What can hang from each mark:
z220: z833
z48: z220 z237 z337 z404 z833 z922
z833: z48 z237 z322
z337: z48 z220 z322
z404: z322 z593 z725 z882
z237: z322 z593 z882
z922: z593
z593: z322 z337 z725 z922
z725: z404 z922
z322: z48 z237 z593 z833 z882
z882: z48 z322

Each row was made from one small tree. Brackets hold a mark, then the marks that hang from it, in the order of their numbers. Every link used is in the known rows. Write each row's tree.
Each row is shifted at random along 4 fixed directions that mean nothing.
Known rows:
{z322 z48 {z593 z922} z833}: [ -86  209  126  -93  145   46   33  -63  281 -115  255   11  -29 -149
 -239  -75  239 -110  -52  209  245  -78    1  383  -47  -78  291  -20
 -132 -159    4   15   23  -19 -269 -110  323  -43 -152  -16 -273  -24
 -125  -13  148   65   88]
{z48 z220 z337 {z833 {z237 {z322 z882}}}}: [  48   71  -49  -14 -198   26   69   19 -222   21  -88   38   12   75
  129    0 -353   72    1  197  -82   45  -42  -26  -73   97  -39  100
  -51  161  139  -14 -170   97  162  -55  -55    7  117  -15  389 -149
  -80  210   24   45   90]
{z882 {z48 z220 z337 z404 {z922 z593}} {z322 z237}}: [ -14   42   12   62 -139  211   16  -48 -265 -114 -214   66  -43 -100
  122   96 -435  -83 -102  182  -46   45 -125   60   -3   -7  104  144
   66  108  117   22 -297   39  -23 -286   70   60  -61  -15  282   32
  -12  279  -65  120  131]
{z922 {z593 {z322 {z237 {z882 z48}}} z725}}: [  75  -32  262   25  -40  -52 -132 -259 -756 -105  202  -79   32  148
   59  325  -80  140 -275  -53  -77 -202    1  165 -184  174 -263  146
  233  413  247   53 -388   56  -20 -324 -403  -97 -146   99 -112 -207
 -246 -118  229  144 -100]
{z322 z48 z833 z882}: [-142  -70   20 -135   84  165   37    8  294 -131   89  -92  -49  -31
  -91  -48  164 -229  -27  187   -6  -75   33  369  187  -42  387  -70
 -142  -14   53   -7  -31 -113 -109  -28  280   88  -15  210 -125   86
 -267   67   96  -23  120]
{z337 {z48 {z220 {z833 {z237 z593}}} z404 z922}}: [  69  110 -195   42   57 -102  221   28  -24   94 -353  203   65 -200
  223  -60 -202  -39   44   15   12  187  -86 -396  -90  119 -192   19
  -54 -303 -175 -123  -25   81  234   81  -22  -91   58 -230  202  142
  385   21 -303   42   22]
{z237 {z593 z337} z882}: [ 116  154  125 -173   46 -116   83  -87  -26  117   34   77  106  -21
   51  117  211  -18  -71 -247   72  -66   -5  -75 -164  150 -243   19
  -49 -123  -76    6   35  131  117  -59 -147 -281   18  -92   36   41
   94 -145   80   45   38]
{z237 {z322 {z48 z337 {z922 z593}} z833} z882}: [ -62  360  119  -55 -199  186  -21   94  -56  -90  258  -74  -69   61
 -182 -152  -80  140  -69  290   83  -61  -18  302   -6  -23  234  100
  -80  151  158   51  -49  190 -135 -202   91   -6   99   54  182 -426
 -323  276  328   75  116]
{z48 {z237 {z882 z322}} z337 {z404 z725}}: [ -14   39   40  -26   68  176   56  -29   80  -82 -281  147  217 -191
  234  259 -151 -445 -134  -82  -43  -66  -72  -22  172   47   71   36
 -149 -133   77  165 -280 -168   32 -374  112    9 -210  -22  138  517
  144   91 -303   37  254]
{z48 z337 {z833 {z322 z237 {z593 {z725 z922}} z882}}}: [-184  -27  -24  113 -129  200   -6  150   -2 -157   80 -146 -177   70
 -129 -132 -144   -1  -15  324  -48  -25   48  290  124 -148  346  -39
    4  295  233  -43  -70  -77 -240   26  209  163  -30   77  -33 -173
 -277  143  143    2   -9]
{z922 {z593 z337 {z725 z404}}}: [ -31    1  139  -11  108 -101 -103    7 -177  -41   -8  -66 -189   73
 -120   51  215  242  -67 -265    9  -84   44  -80 -187  -89 -131 -103
  206  208    6   11   44   55 -109   15 -263  -46  -30   25 -319 -206
    9 -252  254    9 -243]
{z593 {z337 {z48 z220 z404}} z725 z922}: [ -29 -225 -116   81  -95  -40  -92  166 -176  -30 -237  -59 -128   79
   43  -46  -32  109  117 -132 -133   63   52 -238  -31 -150   -2 -155
  274  285    7  -67   51  -86  -57  195 -229  171   13  -27 -191  -71
   44 -104  -18  -38 -223]
{z220 {z833 {z48 z922} z237}}: [ -28   40 -216   65    3 -145  126   72   -5  135 -193   23 -120   13
   20 -220  -90  199  120   16  -21  213   -5 -283  -36   29 -135 -111
  -14  -75 -128 -202  137  113  243  322  -72  -56  203  -59   29 -141
  146    2  -65  -47 -109]
{z882 {z48 z922} {z322 z237 {z593 {z337 z220} z725}}}: [ 173   26   40 -100 -121  -77  -21  -78   73  138  214  -56   37   74
 -224 -132   56  135  122  -12  132   39   10   76 -142  -80    1  116
  102 -104 -102 -136  196   81 -107  199  161    7  -36  -96  146 -145
  -20    0   29   13  -14]
{z220 {z833 z48 {z237 z322 {z593 z922} z882}}}: [-130  413   20  -29   96  107  121  162  171  -90   50  -36  -17  -18
 -169 -163   49    3  -59  195  126   21   27  115  235   10  238 -138
 -202   50  185   90 -159   21 -104   76  163  -68    0   32   55  -62
 -176   25   69  -76   62]
{z337 {z48 {z237 z593} z833} {z322 z882}}: [ -66  -48   53   71  110  190   55  -36 -139 -246   20    0   40 -140
  130  106 -197 -155 -162  320  -87 -118    4  147  144  130  176   80
 -103  129  252  229 -441 -109  -59 -185  169  201 -131  103   89  154
 -131   27 -141  -22   66]
{z833 {z322 {z237 z882} z593}}: [-144   -2   18  -43  100  148  132   34  135  -93  -23  -38  -24 -102
   79   42   64 -321 -124   99  -18  -87   11  182  198   56  258  -88
 -178   31  154    9 -215 -147  -34  -99  232  -64  -81  119  -29  273
 -119  -26  -23   -1  135]
{z337 {z48 z833} z220}: [  53  195  180  -66  247   35  -26 -155  -27 -244  150   76  -42 -212
 -113  -35  -45   76 -144  313  259 -143   28  132 -132   71   51  110
 -155  -14  120  275 -427   59  -66 -170  262  209 -161  -25  -47 -114
  -22  -75   44  -23  -36]
{z404 {z593 {z337 {z48 z237}} {z725 z922}}}: [-110 -445 -186  100   72   20  -68  180  258   10 -228 -123  -88   48
   24  -20  245 -158  158 -366 -204   67  106 -234  238 -164   69 -211
  174   15 -178  -69  254 -243  -55  274 -106   76  -18   24 -343  272
  169 -232 -157 -117 -183]
{z220 {z833 {z48 z337 z922} {z237 z593} z322}}: [-160  560  -61   18  215  178  245  172  455 -144 -193  147 -113 -267
 -128 -305 -214  -31   -6  407  310  150  -69   58  132  -97  370 -165
 -347 -216  100   48 -146   41 -133   22  495   18  -44  -87  107   77
   82  142  -54  -74  146]
{z48 z220 z337 z404 {z833 z322}}: [ -25  324  -64   77 -185   83   -3  171 -118  -50 -109   73 -142   12
  -22 -201 -386  290   62  316   75   91  -54  -44 -122  -96   83   15
  -71  190  151   69  -28  158   -7  -24   67  146  165  -69  319 -328
  -58  290  106  -22   17]
{z725 {z404 z593 z882} z922}: [ -65 -111   65  134   59  -54 -222  -26    5   48  247 -157 -114  166
 -203   -4  359  188  -44 -233  -27  -85  100   41   66  -48 -121   -1
   68   96  -47  108  220   32  -54   42 -139  -15   65   48 -240 -192
  -82  -90  204  -89 -202]
{z337 {z48 z237} {z220 z833} {z322 z882}}: [  47  200   83 -122  343   68   39    3  391 -231  131   60   45 -175
 -230 -211   42   33    0  416  297  -98   40  143   90  -15  231   45
 -276 -197   89  225 -240  -58 -162  108  488  361 -193  127   42   19
   -9  -75  -98 -156   41]
{z882 {z48 z922} z322}: [-124 -304 -132   72  -38   76   34   21   44   45 -201  -76 -117  -76
  148   58   -7 -232   30 -107 -206   85   10  -92  216    7  109  -71
   13   33  -45  -34   -3 -100  141   69   44   25   88   73  -22  284
    7   29 -167  -43    8]
{z337 z48 {z220 z833}}: [  13 -250 -153  -65   88 -112   64   34  114   56 -100  -24 -140  -60
   60 -168   91   54  117  -20  -11   73   80 -273   17   52 -133  -48
  -16  -87 -159  -98   19   10  250  361   12  106  150   41  -61  -41
  154 -191 -115  -90 -187]
{z882 {z322 z48 z593}}: [  75  -51   22  -80  -61 -143   77 -162 -103  177  136   18   40  -52
   82  103   79  -13  -17 -127   29   14  -43   49 -186  115 -224  106
    7 -158 -116 -178  121  112  150  -11  -88 -233   69  -24   28   -9
   55  -43   11  124   56]
{z404 z725 {z882 z48}}: [ 118  -13   63   -9  -87 -144 -136 -175   14  228  288  -35  106  124
 -119   26  229  172   38 -264   88  -10   32    7  -76   24 -295  110
   -7 -160 -170  -35  281  152  140    5 -124 -129  107  -33  -19 -149
    6    8   86  -19  -39]
{z237 {z882 z48 {z322 {z593 z337 z922}}}}: [ 196 -242  -62 -123 -177 -272   93 -138 -161  380  -45  -12  177   99
  194  226  129  -70   93 -520 -176   87  -42 -211 -132  127 -423   51
  198 -149 -233 -299  279   43  253  156 -381 -360   68  -86   99  183
  171 -167 -113  112   43]
{z404 z322 {z593 {z337 z220} z922} z882}: [ 243   18   94 -123  178 -282  -68 -135  514  244  237   84  266   47
 -203   34  446    1  181 -468  245  -17    8 -122  -44  -72 -236  -15
  -53 -486 -352   18  434  -10  -21  176   16 -176 -103  -96 -137  207
  310 -244  -46  -77   31]
{z593 {z337 z220 z322} {z725 {z404 z882} z922}}: [ 361  140  249 -169  416 -518  -12 -340  201  223  176  223  328  -72
 -157  234  490  131  -11 -560  335 -124  -21 -272 -465   51 -622  132
   -7 -603 -363   31  282   90   34  -27 -228 -178 -287 -170 -257  123
  502 -488  -46   31   -4]
{z833 {z322 {z48 {z237 z593} z922}}}: [ 114  401  110  -37  200 -152  216 -227   23   42  -30  295  239 -315
  132  191  -39 -177 -155  -28  231  -19 -132  -53 -267  170 -192  119
 -215 -484 -122    2  -61  113   57 -363   66 -311 -167 -241   34  283
  323  -38 -163  151  271]
{z404 {z882 {z322 z237}}}: [ -35 -311   36  -43  148   22   32 -184   54  -10  -70  -15   99  -61
  172  278  109 -389  -95 -162 -115  -84    4   46  204  106    3    4
  -79  -64   18   60 -187 -193  137 -123   47  -47 -108  188  -87  478
   10  -96 -195  -16  116]
{z404 z593 {z725 z922} {z882 {z48 z237 z337}}}: [  67 -405 -251  156 -331 -108 -148   35  142  414   39 -108   83  275
   32  -24  151   71  256 -527 -233  182   39 -282  131  -82 -352   62
  172 -206 -394 -249  668   39  246  252 -302 -176  280 -102   78  -20
  199   77 -121  -43  -85]
{z593 {z322 {z833 z48} z882} {z337 z220} z725 z922}: [ -64 -435  -72   -2  -92    6  -66  100 -172  -78  -61 -228 -132  236
   26  -17  -32  -13   92  -13 -259    8  102   59  120 -110  184 -219
  310  461  125 -153  -49 -249 -103  276 -183  190  -19  164 -266  -35
 -264 -168   87  -46 -205]
{z593 {z322 {z48 z220 z404 z833} z237} z725 z922}: [ 148 -232 -223   37 -145 -352   50   -3 -179  274 -269  105  200  136
  233  186  -37  -14  216 -361 -239  165 -101 -384 -227  -12 -349  -40
  283 -204 -316 -334  399  -58  140  125 -486 -199   65 -173  -24  157
  317  -93 -227  123   11]
{z833 {z48 {z237 z882}}}: [ 147  227  -49  -40 -184 -228  -16    5 -256  259  116   -6   53  207
  -60  -97    8  427   74 -133   -6   87  -27 -157 -237   88 -390   69
   53  -25 -118 -135  249  295  222  138 -316 -193  272  -71  233 -427
   12   59  129    9  -39]
{z48 z337 {z404 z593 {z725 z922} z882} {z833 z322}}: [  79  258   97  251 -299    3 -263  -42 -339   55  412  -66    8  242
 -221 -106 -181  488  -18   82  138  -40   45  106 -125  -69 -229  207
   33  254  134  116  170  237  -57 -142 -164   66  104 -119  163 -592
 -161  269  272   -5 -103]
{z237 z593 {z882 z322}}: [  11  -15   12  -17 -189  -40   15    0 -239  162  127 -103  -46  108
   59   58   81   70  -36 -134 -108  -11   30  -47    5  137 -195   63
    8  139   24  -29   53  153  194   52 -190 -191  229   20  182 -144
 -109   13   81    6  -30]
{z337 {z48 {z237 z882} {z404 z322}} z220}: [ 336  331  204 -100   30 -207  -85 -230 -381   54  268  151  324   11
   -4  114 -111  284 -131   16  203 -128  -54  -50 -328  213 -455  304
  -38 -130   14  162 -198  223  119 -205 -155   14  -92  -85  299 -253
   77   10   -9   59   74]
{z922 {z593 z322 z337}}: [-176 -128  -89   -4  -16   86 -117  359  239  -30  -96 -208 -321  184
 -151 -232  212  198  186 -110 -107   75   75  -49  173 -228  232 -336
  145  286  -26  -46  311  -80 -168  347  -60   63  216  168 -223 -129
 -135  -98  249 -172 -245]
{z322 {z48 z237 {z337 z220}} z833}: [ -87 -306 -192    4 -312  164  -65  146  -91  -27   10 -168 -217  183
   33 -235 -214   83  123  267 -231   68   77   42  102  -62  193   25
  108  310   55 -122   41  -21  103  248   61  230  270  148  171 -312
 -275  189   61  -46 -102]
{z48 z220 z337 z922}: [ 107  286   60   16  -95 -117  -15  -69 -154   63   26  158  -80  -73
  -58 -105 -140  281    5  141  218   46  -55 -112 -386   32 -212  140
  -44  -72  -61   25   28  301   85 -109   -8  -53   86 -238  128 -343
  155  134  136   79  -31]

Which tree is each row?
[   0 -119  -97  119  -59 -117  -83   55 -128   95    9  -53  -67   52
  -10  -27  137  134   78 -189  -34   30   30 -176  -27  -25 -174  -42
  127   59 -110  -50  169   31   38  108 -216  -13   87  -70 -128 -101
  114  -85  -16  -22 -167] => {z337 {z48 {z404 {z593 z922}}}}
[ 315   31   88 -125  -38 -254    0 -267   68  227  314  105  270  105
  -85    6   90  192   98 -159  237  -17    0   -3 -297   94 -401  218
  -29 -335 -201 -166  327  176  120   89 -141 -145  -36 -113  111 -174
  161  -64   62   81   34] => {z404 {z593 {z337 {z322 {z48 {z220 z833}} z882}}} z725}
[ -87 -309  -89   78  -38  171  -35   30 -121 -166 -105  -72  -26   80
  176   37 -216 -151  -21  203 -244  -11   31  124  239   45  207  -34
   77  259  173    4 -178 -212  -22   33    4  141  -26  154    6  145
 -191   74  -63  -21  -40] => {z404 {z593 {z322 {z48 {z220 z833} z237} z882}}}
[  70 -145   76 -172  148  -32  260 -272   74   33  -49  167  238 -195
  278  323   13 -499 -136  -17   13  -99  -86   89  -74  240  -95  149
 -184 -344  -54  -64 -213  -88  164 -276   78 -193 -185   23   71  464
  165  -91 -221  163  293] => {z48 {z337 {z322 {z237 z593} z833 z882}}}
[ -83 -390 -227  119 -156 -131  120   27 -302  187 -356  -10  -42   58
  349  203 -100 -164   33 -347 -407  150  -36 -347  -42   27 -229  -85
  302   46 -145 -283  100  -97  213   69 -450 -205   99 -111 -121  169
  196 -133 -223  133  -86] => {z322 {z833 {z48 {z237 {z593 {z725 z404} z922}} z337}}}
[  76  159   75   64   24 -177 -114  -58 -271  -85   87   66   16   72
 -122  -15  -85  286   16  157  111   -5   11  -14 -246  -48 -118   24
  144  125   72   20    6   41 -156   24 -162   64 -114  -88 -195 -251
  -21  -70   86   37 -140] => {z593 {z322 {z48 {z220 z833} z237}} z725 z922}
[  86 -246 -152 -176  -93 -118  223 -147  187  286  -76   56  178  -25
  229  164   69 -360  106 -229 -121  130  -83  -63  -23  122 -137  100
  -40 -449 -325 -322  277   -9  272   51  -51 -341  139  -34  197  325
  178   14 -231  138  246] => {z882 {z322 {z48 z220} {z237 z593} z833}}
[ -82 -107  -26   29  -11   77  -67   65  328   39   43  -12   32    9
  -21    2   78 -127   47  -52  -53   33  -46  141  139 -146  189  -53
   31 -144  -56  -23  173 -113 -157    7  133    0  -35   39  -82  129
  -31   81    4   15   67] => {z725 {z404 {z322 {z48 z220 z337} {z593 z922}} z882}}
[ -90  229  222   64  180  332  -99   53   99 -343  -81   69  148 -154
  -21  127 -102 -273 -226   66   61 -167  -23  191  252  -76  361  -62
  -90   84  238  356 -366 -190 -316 -431  235  154 -353   30 -108  309
  -72  109  -25  -14  146] => {z48 {z237 z882} {z404 z322 z725} {z922 {z593 z337}}}
[-132   33   -6   73 -143  225  -23  154  -91 -154  -70  -48  -90    0
   46  -67 -213  -73  -62  298 -115  -40   17  111  151    5  284    2
  -67  286  245  141 -221  -30  -60 -128  151  176   28   65  159  -35
 -209  238   29  -32   59] => {z48 {z237 {z322 z882}} z337 z922}
[  56 -594 -245  -70 -143 -267   38   44 -113  319 -282  -67    0  199
  375  143  130  -58  204 -534 -391  148   14 -394  -72   85 -367 -176
  288   12 -294 -384  424  -98  355  343 -553 -228  263   65 -127  207
  170 -239  -88   18 -134] => {z593 {z322 z48} z337}
[-137  134 -100   88  -47  243   54  273  354 -155 -118   28  -70  -65
  -95 -176 -181  -90  112  367  -16   62  -32   76  216 -172  444  -69
 -129    4  110  147  -12  -90 -248   50  370  200   -1  -30  186   73
  -46  209  -98  -91  106] => {z48 z220 {z237 {z593 z922}} {z337 {z322 z882}} z833}
[   2 -225 -100   90   15 -239   67    5 -204  173 -253   47  -84  -39
  262  154   75   -4   43 -375 -177   95  -53 -403 -162   90 -351 -110
  173  -75 -249 -190  183   28  233   27 -410 -267  132 -104 -205  142
  335 -207  -60   78 -129] => {z48 {z922 {z593 z322}}}
[  84 -123  -88   26   35 -104   -4  -42 -129   92 -171   76  167  -22
  212  138  -17  -33    8 -210 -137   21  -44 -241    5   89 -250   33
   47 -124 -109    4    3  -39  196  -44 -191   -1   21   20   60  200
  193  -33 -239  -20   20] => {z337 {z48 z237 {z404 z882}}}
[  75 -416 -311   20 -143 -237  115   49 -187  304 -418   68    5   -5
  423   95  -52  -45  162 -410 -293  196  -51 -562 -122  112 -438  -38
  174 -150 -329 -305  230   29  469  210 -438 -146  274  -89   95  153
  391  -95 -275   53  -81] => {z337 {z48 z220 z404}}
